Below is a small trained network, with its code and all its weights. Each question gives an input and a target symbol and asks what happens when units are switched off, that is, made to give their printed mean instead of their output.

import numpy as np


def w(rows, s, z=0):
    codes = np.array(rows[::2]) - 128.0
    scale = np.full(codes.shape[1], s)
    scale[-1] = z or s
    return codes * scale


def norm(h):
    return h / np.sqrt((h * h).mean(-1, keepdims=True) + 1e-5)


def f(y):
    return np.maximum(y, 0)


def softmax(a):
    e = np.exp(a - a.max(-1, keepdims=True))
    return e / e.sum(-1, keepdims=True)


def log_softmax(a):
    a = a - a.max(-1, keepdims=True)
    return a - np.log(np.exp(a).sum(-1, keepdims=True))


def net(x, mask):
    ids = ['ΔΨβζηλμξφ'.index(c) for c in x.split()]
    T = len(ids)
    res = E[ids] + P[:T]
    u = 0
    for l in range(3):
        q, k, v = (norm(res) @ M[l].T for M in (Q, K, V))
        z = softmax(np.where(np.tri(T) > 0, q @ k.T / 4**0.5, -1e9)) @ v
        res = res + np.where(mask[u], z, O[l][:, -1]) @ O[l][:, :-1]
        u += 1
        y = f(norm(res) @ A[l][:, :-1].T + A[l][:, -1])
        res = res + np.where(mask[u : u + 12], y, B[l][:, -1]) @ B[l][:, :-1]
        u += 12
    return log_softmax(norm(res)[-1] @ U[:, :-1].T + U[:, -1])


Q, K, V, O, A, B = {}, {}, {}, {}, {}, {}
E = w([
[148,31,107,175],'Δ',
[67,129,150,232],'Ψ',
[111,124,184,231],'β',
[253,174,253,78],'ζ',
[95,55,123,183],'η',
[131,183,100,178],'λ',
[134,182,40,153],'μ',
[137,79,244,151],'ξ',
[155,146,98,68],'φ',
],0.022)
P = w([
[1,225,151,59],'0',
[67,181,153,106],'1',
[89,174,143,124],'2',
[110,166,135,135],'3',
[121,161,122,138],'4',
[130,153,107,139],'5',
[144,150,104,142],'6',
[154,145,97,143],'7',
[163,140,93,143],'8',
[174,137,93,143],'9',
[182,131,88,143],'10',
],0.0086)
Q[0] = w([
[36,147,81,19],'L0H1',
[2,145,205,104],'L0H1',
[95,179,115,182],'L0H1',
[182,186,220,102],'L0H1',
],0.0076)
K[0] = w([
[98,96,42,104],'L0H1',
[100,44,115,183],'L0H1',
[2,174,98,217],'L0H1',
[125,155,189,86],'L0H1',
],0.0076)
V[0] = w([
[173,153,2,83],'L0H1',
[87,122,129,72],'L0H1',
[116,54,41,151],'L0H1',
[169,57,155,35],'L0H1',
],0.0076)
O[0] = w([
[133,77,255,180,1],'L0H1',
[113,92,176,89,107],'L0H1',
[70,152,81,173,37],'L0H1',
[112,25,152,30,65],'L0H1',
],0.0072,0.0054)
A[0] = w([
[61,93,153,134,102],'L0N1',
[76,162,155,143,33],'L0N2',
[151,33,188,129,97],'L0N3',
[161,67,74,93,77],'L0N4',
[139,180,105,91,143],'L0N5',
[116,188,167,149,4],'L0N6',
[66,94,193,204,57],'L0N7',
[81,114,98,149,49],'L0N8',
[168,57,122,81,127],'L0N9',
[101,7,29,168,204],'L0N10',
[138,147,73,80,159],'L0N11',
[192,109,198,68,107],'L0N12',
],0.013,0.0037)
B[0] = w([
[135,140,180,137,142],'L0N1',
[138,116,112,92,142],'L0N2',
[112,136,85,137,211],'L0N3',
[72,171,155,159,142],'L0N4',
[92,165,154,131,171],'L0N5',
[131,131,119,115,152],'L0N6',
[117,128,171,102,164],'L0N7',
[142,126,138,170,140],'L0N8',
[169,174,62,196,186],'L0N9',
[103,251,200,182,166],'L0N10',
[95,115,186,111,156],'L0N11',
[124,101,107,202,254],'L0N12',
],0.012,0.0093)
Q[1] = w([
[94,202,109,142],'L1H1',
[148,74,90,8],'L1H1',
[120,148,73,201],'L1H1',
[115,77,175,26],'L1H1',
],0.011)
K[1] = w([
[167,254,91,109],'L1H1',
[29,132,161,234],'L1H1',
[222,127,128,136],'L1H1',
[45,110,114,153],'L1H1',
],0.0087)
V[1] = w([
[146,76,149,171],'L1H1',
[230,142,193,130],'L1H1',
[177,133,138,155],'L1H1',
[2,119,88,157],'L1H1',
],0.0085)
O[1] = w([
[141,149,136,121,119],'L1H1',
[116,128,68,54,252],'L1H1',
[137,117,102,102,229],'L1H1',
[86,248,151,149,71],'L1H1',
],0.012,0.0037)
A[1] = w([
[66,126,72,121,52],'L1N1',
[121,129,134,123,101],'L1N2',
[139,127,245,123,146],'L1N3',
[136,96,105,167,39],'L1N4',
[111,113,247,135,42],'L1N5',
[174,101,118,143,102],'L1N6',
[109,135,87,103,187],'L1N7',
[104,96,103,39,67],'L1N8',
[69,90,144,114,142],'L1N9',
[89,151,249,80,172],'L1N10',
[100,94,160,131,3],'L1N11',
[122,118,148,113,30],'L1N12',
],0.019,0.0044)
B[1] = w([
[92,73,163,115,195],'L1N1',
[130,120,152,128,129],'L1N2',
[82,232,134,133,233],'L1N3',
[114,149,118,108,240],'L1N4',
[38,209,150,140,212],'L1N5',
[87,152,119,98,253],'L1N6',
[106,117,148,110,237],'L1N7',
[149,212,112,158,196],'L1N8',
[66,125,103,190,139],'L1N9',
[67,251,139,159,253],'L1N10',
[108,160,91,119,130],'L1N11',
[115,119,117,137,128],'L1N12',
],0.013,0.0036)
Q[2] = w([
[167,170,218,178],'L2H1',
[146,175,125,154],'L2H1',
[90,135,254,125],'L2H1',
[176,223,135,78],'L2H1',
],0.012)
K[2] = w([
[135,254,71,153],'L2H1',
[143,172,128,47],'L2H1',
[54,235,85,147],'L2H1',
[88,83,185,69],'L2H1',
],0.0099)
V[2] = w([
[183,12,93,151],'L2H1',
[102,115,151,136],'L2H1',
[58,94,121,116],'L2H1',
[164,207,128,118],'L2H1',
],0.011)
O[2] = w([
[159,161,2,170,1],'L2H1',
[121,111,146,105,123],'L2H1',
[44,133,154,180,120],'L2H1',
[190,92,87,85,191],'L2H1',
],0.0089,0.0094)
A[2] = w([
[116,130,195,35,78],'L2N1',
[166,48,50,46,179],'L2N2',
[95,84,153,186,110],'L2N3',
[223,147,86,147,87],'L2N4',
[6,110,143,43,55],'L2N5',
[72,132,157,73,22],'L2N6',
[130,136,85,167,136],'L2N7',
[71,88,133,29,130],'L2N8',
[128,167,190,154,58],'L2N9',
[83,86,236,96,69],'L2N10',
[55,129,168,180,4],'L2N11',
[214,196,115,167,141],'L2N12',
],0.017,0.0049)
B[2] = w([
[69,113,92,31,175],'L2N1',
[168,195,180,89,221],'L2N2',
[177,144,141,99,173],'L2N3',
[90,195,149,160,182],'L2N4',
[9,56,128,109,175],'L2N5',
[84,95,66,196,157],'L2N6',
[116,105,123,80,187],'L2N7',
[6,98,174,25,143],'L2N8',
[168,99,136,139,254],'L2N9',
[157,248,92,190,206],'L2N10',
[145,109,149,84,231],'L2N11',
[114,74,132,163,217],'L2N12',
],0.014,0.0086)
U = w([
[64,184,156,147,132],'Δ',
[146,108,128,126,55],'Ψ',
[90,41,113,103,163],'β',
[147,127,17,128,157],'ζ',
[139,65,60,217,203],'η',
[197,41,145,119,254],'λ',
[241,193,149,166,99],'μ',
[146,108,127,128,54],'ξ',
[171,124,195,2,75],'φ',
],0.013,0.0076)

Each question gives the input, a string of symbols that net reads in full, and the target symbol t.
The units are the heads (4 rows each of Q, K, V and O) and the neurons (one row each of A and B). Each row of codes is followed by its name. A weight is (code - 128) times the scale printed after its matrix; where a second scale follows, it is the last column's (O, A, B and U).
mask holds one flag per unit, layer by layer, with each layer's heads first. A switched-off unit (its flag False) gives its mean, the last column of its rows in O or B, instead of its output. The means were averaged over made-up inputs and are rounded, as every weight is.
A unit's drop is (log p(t) with every unit on - log p(t) with that unit switched off) / (log p(t) with every unit on - log p(t) with every unit switched off).
The circuit of an input: a set's keep is (log p(t) with only the set's units on - log p(t) with every unit switched off) / (log p(t) with every unit on - log p(t) with every unit switched off). Starting from the 12 units with the biggest drops (on a tie, the unit counted first), units are removed one at a time, each time the one whose removal leaves the highest keep (on an exact tie, the one counted first), for as long as the keep stays at least 0.8.
circuit, biggest first: the units of the circuit, biggest drop first
unit that matters most: the unit with the biggest drop
k most important neurons: the k neurons with the biggest drops, biggest first
k most important neurons of layer l: the k neurons of layer l with the biggest drops, biggest first
input φ β λ Δ λ λ Δ β ξ φ, target μ: unit that matters most	L0H1
input η ξ ζ φ λ φ, target φ: 2 most important neurons of layer 2	L2N2; L2N10
input ζ ξ ξ ξ λ λ, target ζ: circuit, biggest first	L1H1; L0N10
input Δ ξ φ λ η ξ φ ξ ξ, target η: 3 most important neurons	L0N9; L1N5; L1N10
input μ ξ μ, target μ: 2 most important neurons	L1N6; L1N5
input ξ μ ξ ζ φ Ψ μ μ, target β: 3 most important neurons	L1N1; L1N7; L1N3
input ξ φ ξ, target μ: 2 most important neurons of layer 0	L0N12; L0N3
input ξ λ Ψ η ξ φ Δ φ ξ ξ φ, target λ: 2 most important neurons	L0N9; L0N4
input λ φ β λ Δ λ Ψ β, target μ: 2 most important neurons of layer 0	L0N9; L0N12
input ξ ξ λ λ λ ξ λ ξ ξ λ, target η: 2 most important neurons of layer 0	L0N10; L0N7
input λ ξ φ β η Δ ξ ξ β, target μ: 2 most important neurons of layer 0	L0N11; L0N5
input ξ λ ζ φ μ β, target φ: 3 most important neurons	L0N12; L1N8; L0N10
input λ ξ η β Ψ λ ζ ξ φ, target ζ: 4 most important neurons	L1N8; L0N9; L0N10; L1N3
input η ξ λ ξ μ ξ ξ ξ ξ μ, target μ: 3 most important neurons	L0N12; L2N5; L1N6
input μ ξ β ξ λ ξ, target λ: 2 most important neurons	L2N10; L2N3
input Ψ η μ ζ λ, target φ: unit that matters most	L1H1
input μ φ ξ ξ ξ ξ φ, target μ: 2 most important neurons	L0N9; L0N11
input ξ λ λ, target μ: 4 most important neurons	L1N6; L2N5; L1N5; L2N9
input Δ Ψ μ ξ λ λ, target μ: 4 most important neurons	L0N9; L0N12; L2N5; L1N8
input μ λ ζ ξ ξ β, target ζ: unit that matters most	L2H1
input φ λ ξ Ψ λ λ ζ Ψ μ, target β: 3 most important neurons	L1N1; L1N7; L0N9
input ζ ξ Ψ Δ, target η: 4 most important neurons	L0N9; L0N10; L2N12; L2N2
input μ λ ξ Δ ζ λ μ μ Ψ μ λ, target β: 2 most important neurons of layer 1	L1N6; L1N1
input ζ μ λ, target φ: 2 most important neurons	L0N12; L0N10
input Δ μ λ ξ μ λ μ λ, target λ: 3 most important neurons	L0N9; L2N10; L2N12
input ζ μ φ, target φ: 2 most important neurons of layer 1	L1N6; L1N8
input φ ξ λ ξ Δ Ψ Δ Ψ, target μ: 2 most important neurons of layer 0	L0N11; L0N5
input φ β μ Δ λ λ φ Ψ η λ φ, target λ: unit that matters most	L0H1
input ξ μ ξ λ λ ξ ξ μ, target λ: 2 most important neurons of layer 0	L0N9; L0N12
